Here is a tiny trained network, its code and every weight. The questions are about switching its units off for an input and a class, where a switched-off unit gives its printed mean instead of its output.

import numpy as np


def w(rows, s, z=0):
    codes = np.array(rows[::2]) - 128.0
    scale = np.full(codes.shape[1], s)
    scale[-1] = z or s
    return codes * scale


def f(y):
    return np.maximum(y, 0)


def log_softmax(a):
    a = a - a.max(-1, keepdims=True)
    return a - np.log(np.exp(a).sum(-1, keepdims=True))


def net(x, mask):
    res = np.array(x, float).reshape(1, 5) / 4 @ E
    y = f(res @ A[0][:, :-1].T + A[0][:, -1])
    res = res + np.where(mask, y, B[0][:, -1]) @ B[0][:, :-1]
    return log_softmax(res[-1] @ U[:, :-1].T + U[:, -1])


A, B = {}, {}
E = w([
[158,224,67,151,36,110,123,120,24,93,184],'x0',
[108,131,107,62,145,104,66,224,109,19,57],'x1',
[90,96,143,126,129,21,183,211,170,77,245],'x2',
[207,73,163,15,110,182,154,219,81,209,161],'x3',
[137,209,89,149,195,70,113,199,144,254,112],'x4',
],0.0092)
A[0] = w([
[130,153,147,186,112,129,114,119,134,114,135,43],'N0',
[125,53,174,102,80,194,146,77,123,39,168,13],'N1',
[190,83,135,67,136,186,172,184,64,173,157,9],'N2',
[137,153,79,145,91,141,122,122,74,135,190,27],'N3',
[109,144,99,197,140,78,122,95,154,90,119,52],'N4',
[124,181,107,133,78,166,90,121,70,144,133,28],'N5',
[197,105,161,56,121,163,162,180,85,166,140,41],'N6',
[99,68,193,100,210,146,137,109,209,137,72,12],'N7',
[96,126,91,49,164,106,88,188,89,60,73,66],'N8',
[97,130,128,156,101,155,196,62,136,189,195,53],'N9',
[131,115,137,126,129,72,176,156,164,87,192,79],'N10',
[167,143,116,141,137,227,72,76,100,152,57,71],'N11',
[158,145,116,127,138,195,97,71,90,162,36,31],'N12',
[115,161,106,86,127,115,60,219,107,95,81,63],'N13',
[99,73,188,132,192,163,114,123,200,150,98,38],'N14',
[171,148,53,134,215,70,113,138,124,207,96,35],'N15',
[153,127,123,96,82,143,138,207,131,199,127,109],'N16',
[123,112,144,108,135,65,178,151,139,118,197,4],'N17',
[166,112,161,196,120,127,177,89,114,194,168,27],'N18',
[171,153,150,157,134,148,177,67,159,216,221,68],'N19',
[78,129,83,203,137,91,126,80,131,97,92,55],'N20',
[123,168,120,96,84,88,68,122,101,111,149,60],'N21',
[72,189,83,200,161,88,90,71,201,97,100,70],'N22',
[103,151,154,190,172,159,141,129,155,92,123,68],'N23',
[137,28,159,134,88,150,147,77,98,48,141,41],'N24',
[164,212,73,176,59,129,156,143,2,92,181,79],'N25',
[148,209,111,165,204,68,103,199,146,196,156,61],'N26',
[73,117,138,145,129,70,176,176,152,100,237,37],'N27',
],0.0098,0.0032)
B[0] = w([
[142,111,118,108,131,153,142,113,122,123,132,157],'N0',
[28,206,113,136,90,153,97,99,82,198,125,218],'N1',
[151,34,106,90,88,145,94,89,81,99,205,225],'N2',
[126,102,97,105,173,82,194,150,173,125,123,181],'N3',
[161,52,121,119,120,162,118,113,102,134,193,204],'N4',
[141,117,152,101,154,96,190,165,147,145,111,180],'N5',
[158,67,66,127,90,150,126,76,86,88,222,221],'N6',
[145,112,89,65,168,89,183,161,201,190,108,233],'N7',
[160,164,144,157,210,135,68,75,200,42,113,227],'N8',
[149,146,140,123,197,135,60,85,210,59,81,210],'N9',
[165,121,208,198,80,83,140,152,106,141,69,211],'N10',
[192,126,221,219,62,73,153,180,114,118,72,229],'N11',
[166,126,183,206,81,96,156,254,92,134,118,221],'N12',
[134,191,124,148,171,167,75,46,180,50,100,219],'N13',
[133,122,70,60,182,59,224,172,166,159,104,220],'N14',
[29,164,123,147,94,134,121,112,62,183,119,221],'N15',
[130,86,104,117,113,193,119,112,77,129,178,209],'N16',
[185,105,167,190,73,120,142,177,129,134,97,198],'N17',
[141,172,133,118,141,151,94,86,180,56,102,202],'N18',
[134,180,101,152,185,149,67,63,195,42,99,234],'N19',
[151,73,115,93,83,140,134,106,81,86,188,213],'N20',
[132,132,88,84,146,135,160,154,172,125,80,176],'N21',
[169,26,74,94,97,195,107,96,63,121,243,251],'N22',
[147,96,106,92,104,127,126,105,105,130,166,172],'N23',
[20,214,123,143,140,162,81,111,93,237,131,210],'N24',
[112,120,80,34,195,82,208,183,172,204,89,254],'N25',
[17,194,139,160,110,169,117,116,94,211,127,245],'N26',
[187,127,212,179,88,69,139,193,97,123,90,238],'N27',
],0.0081,0.013)
U = w([
[186,42,76,73,88,174,126,83,70,106,221,1],'0',
[207,116,178,210,73,87,156,170,101,121,94,128],'1',
[138,112,63,1,174,79,224,134,172,166,107,102],'2',
[7,183,101,140,100,172,103,88,79,189,135,255],'3',
[169,162,105,127,175,159,64,58,191,28,103,177],'4',
],0.01,0.00076)

Each question gives the input, the list of numbers given to net, and the class t.
The units are the neurons (one row each of A and B). Each row of codes is followed by its name. A weight is (code - 128) times the scale printed after its matrix; where a second scale follows, it is the last column's (A, B and U).
mask holds one flag per neuron, in row order. A switched-off neuron (its flag False) gives its mean, the last column of its row in B, instead of its output. The means were averaged over made-up inputs and are rounded, as every weight is.
A unit's drop is (log p(t) with every unit on - log p(t) with that unit switched off) / (log p(t) with every unit on - log p(t) with every unit switched off).
The circuit of an input: a set's keep is (log p(t) with only the set's units on - log p(t) with every unit switched off) / (log p(t) with every unit on - log p(t) with every unit switched off). Starting from the 12 units with the biggest drops (on a tie, the unit counted first), units are removed one at a time, each time the one whose removal leaves the highest keep (on an exact tie, the one counted first), for as long as the keep stays at least 0.8.
circuit, biggest first: the units of the circuit, biggest drop first
top k neurons: the k neurons with the biggest drops, biggest first
drop when u is switched off: that unit's drop, to one decimal
input [7,-3,-3,-5,3], class 2: circuit, biggest first => (N25)
input [4,-1,8,6,3], class 1: top 4 neurons => (N27, N10, N17, N22)
input [-7,6,2,-2,-8], class 3: top 3 neurons => (N1, N24, N25)
input [4,-8,8,-5,-8], class 1: top 3 neurons => (N27, N10, N17)
input [-5,-5,0,1,-3], class 2: top 4 neurons => (N14, N7, N8, N13)
input [7,5,4,5,8], class 3: top 2 neurons => (N26, N15)
input [-6,5,-4,-2,8], class 3: top 2 neurons => (N15, N26)
input [7,-8,-2,-2,0], class 4: top 4 neurons => (N19, N9, N18, N14)
input [3,-1,8,7,-1], class 1: top 3 neurons => (N27, N10, N17)
input [2,-6,6,-2,-7], class 3: top 4 neurons => (N24, N1, N11, N12)
input [-5,-3,2,0,-7], class 3: top 2 neurons => (N1, N24)
input [2,6,-6,2,-1], class 1: top 2 neurons => (N11, N12)
input [-3,8,6,0,-4], class 4: drop when N12 is switched off => 0.2
input [2,8,-4,7,-7], class 4: circuit, biggest first => (N8)
input [7,1,7,-8,2], class 0: drop when N20 is switched off => 0.1
input [6,7,2,4,-1], class 4: drop when N22 is switched off => 0.0
